Below are the code and all the weights of a small trained network. Each question names an input and a target symbol and asks about switching units off, where a switched-off unit gives its printed mean instead of its output.

import numpy as np


def w(rows, s, z=0):
    codes = np.array(rows[::2]) - 128.0
    scale = np.full(codes.shape[1], s)
    scale[-1] = z or s
    return codes * scale


def norm(h):
    return h / np.sqrt((h * h).mean(-1, keepdims=True) + 1e-5)


def f(y):
    return np.maximum(y, 0)


def softmax(a):
    e = np.exp(a - a.max(-1, keepdims=True))
    return e / e.sum(-1, keepdims=True)


def log_softmax(a):
    a = a - a.max(-1, keepdims=True)
    return a - np.log(np.exp(a).sum(-1, keepdims=True))


def net(x, mask):
    ids = ['ΘΠβγεζηλμστψω'.index(c) for c in x.split()]
    T = len(ids)
    res = E[ids] + P[:T]
    q, k, v = (norm(res) @ M[0].T for M in (Q, K, V))
    z = softmax(np.where(np.tri(T) > 0, q @ k.T / 3**0.5, -1e9)) @ v
    res = res + np.where(mask[0], z, O[0][:, -1]) @ O[0][:, :-1]
    y = f(norm(res) @ A[0][:, :-1].T + A[0][:, -1])
    res = res + np.where(mask[1:9], y, B[0][:, -1]) @ B[0][:, :-1]
    return log_softmax(norm(res)[-1] @ U[:, :-1].T + U[:, -1])


Q, K, V, O, A, B = {}, {}, {}, {}, {}, {}
E = w([
[105,153,174],'Θ',
[99,150,165],'Π',
[61,165,119],'β',
[116,158,197],'γ',
[96,150,169],'ε',
[169,74,104],'ζ',
[112,159,162],'η',
[98,153,174],'λ',
[2,106,57],'μ',
[90,119,91],'σ',
[88,117,87],'τ',
[118,146,45],'ψ',
[162,116,154],'ω',
],0.021)
P = w([
[58,160,139],'0',
[72,163,112],'1',
[85,177,118],'2',
[94,198,136],'3',
[98,209,149],'4',
[103,224,158],'5',
[112,235,167],'6',
[106,240,178],'7',
[115,250,182],'8',
[109,252,189],'9',
[95,247,188],'10',
],0.0035)
Q[0] = w([
[161,82,149],'h1',
[124,100,73],'h1',
[84,248,93],'h1',
],0.011)
K[0] = w([
[95,2,105],'h1',
[53,19,124],'h1',
[251,187,32],'h1',
],0.0076)
V[0] = w([
[112,1,99],'h1',
[8,42,161],'h1',
[112,88,186],'h1',
],0.0084)
O[0] = w([
[59,104,146,65],'h1',
[89,215,177,254],'h1',
[114,110,254,141],'h1',
],0.0062,0.0022)
A[0] = w([
[122,1,202,66],'n1',
[135,170,237,245],'n2',
[74,63,104,189],'n3',
[241,101,89,223],'n4',
[116,76,39,254],'n5',
[82,149,49,158],'n6',
[164,89,210,51],'n7',
[38,146,157,181],'n8',
],0.0089,0.0034)
B[0] = w([
[174,127,148,152],'n1',
[152,40,32,254],'n2',
[228,146,176,168],'n3',
[70,90,220,193],'n4',
[103,134,229,199],'n5',
[188,72,94,176],'n6',
[53,145,2,145],'n7',
[213,147,171,227],'n8',
],0.0061,0.0076)
U = w([
[117,133,138,21],'Θ',
[136,172,174,63],'Π',
[106,251,114,151],'β',
[135,129,148,30],'γ',
[118,146,148,22],'ε',
[119,59,215,192],'ζ',
[201,158,111,139],'η',
[132,156,145,39],'λ',
[87,156,133,255],'μ',
[129,193,142,141],'σ',
[124,171,128,139],'τ',
[138,119,28,233],'ψ',
[143,25,54,185],'ω',
],0.019,0.0065)

Each question gives the input, a string of symbols that net reads in full, and the target symbol t.
The units are the heads (3 rows each of Q, K, V and O) and the neurons (one row each of A and B). Each row of codes is followed by its name. A weight is (code - 128) times the scale printed after its matrix; where a second scale follows, it is the last column's (O, A, B and U).
mask holds one flag per unit, heads first, then neurons. A switched-off unit (its flag False) gives its mean, the last column of its rows in O or B, instead of its output. The means were averaged over made-up inputs and are rounded, as every weight is.
A unit's drop is (log p(t) with every unit on - log p(t) with that unit switched off) / (log p(t) with every unit on - log p(t) with every unit switched off).
The circuit of an input: a set's keep is (log p(t) with only the set's units on - log p(t) with every unit switched off) / (log p(t) with every unit on - log p(t) with every unit switched off). Starting from all 9 units, units are removed one at a time, each time the one whose removal leaves the highest keep (on an exact tie, the one counted first), for as long as the keep stays at least 0.8.
circuit, biggest first: the units of the circuit, biggest drop first
most important unit: the unit with the biggest drop
top k neurons: the k neurons with the biggest drops, biggest first
input ω ζ ζ σ, target ζ: most important unit	n2
input ζ Π β γ λ Θ λ Π η Π, target η: top 3 neurons	[n2 n4 n5]
input μ μ Π β σ, target β: top 2 neurons	[n2 n4]
input ζ γ η Π ζ γ λ η ε, target η: circuit, biggest first	[n4 n2 n5]
input σ β ε β σ σ ζ η τ, target η: circuit, biggest first	[n6 n2 n3]
input η Π ψ ψ λ σ μ Θ ε ψ ω, target ω: top 2 neurons	[n2 n7]
input Π τ Π ψ η, target ψ: circuit, biggest first	[h1 n2 n5]
input β τ η τ, target η: circuit, biggest first	[n6 n2 n3 n8]
input ζ λ Π ψ ζ η η γ, target η: circuit, biggest first	[n2 n4 h1 n5]
input Θ γ ω σ η γ, target η: top 4 neurons	[n4 n2 n5 n7]
input ω Π η σ, target η: circuit, biggest first	[n6 n2 n3]
input ψ μ ζ η γ ζ ω ζ ζ σ, target ζ: circuit, biggest first	[n2 n6]
input ζ η γ η β Θ, target η: circuit, biggest first	[n2 n4 n5]
input ω ω ζ ψ ψ η ε, target η: most important unit	n8
input γ τ ε ζ ψ η, target ψ: top 4 neurons	[n2 n5 n4 n3]
input σ ζ ζ ζ η η Θ, target η: top 2 neurons	[n4 n2]
input ψ η Θ β η σ, target η: top 2 neurons	[n6 n2]
input β β ε, target β: top 4 neurons	[n4 n6 n5 n3]
input ζ ω ζ η, target ω: top 4 neurons	[n2 n5 n4 n3]
input ψ Π ω ζ Π Π, target η: most important unit	n8
input γ ζ λ λ η ζ ω Θ, target ω: top 2 neurons	[n2 n5]
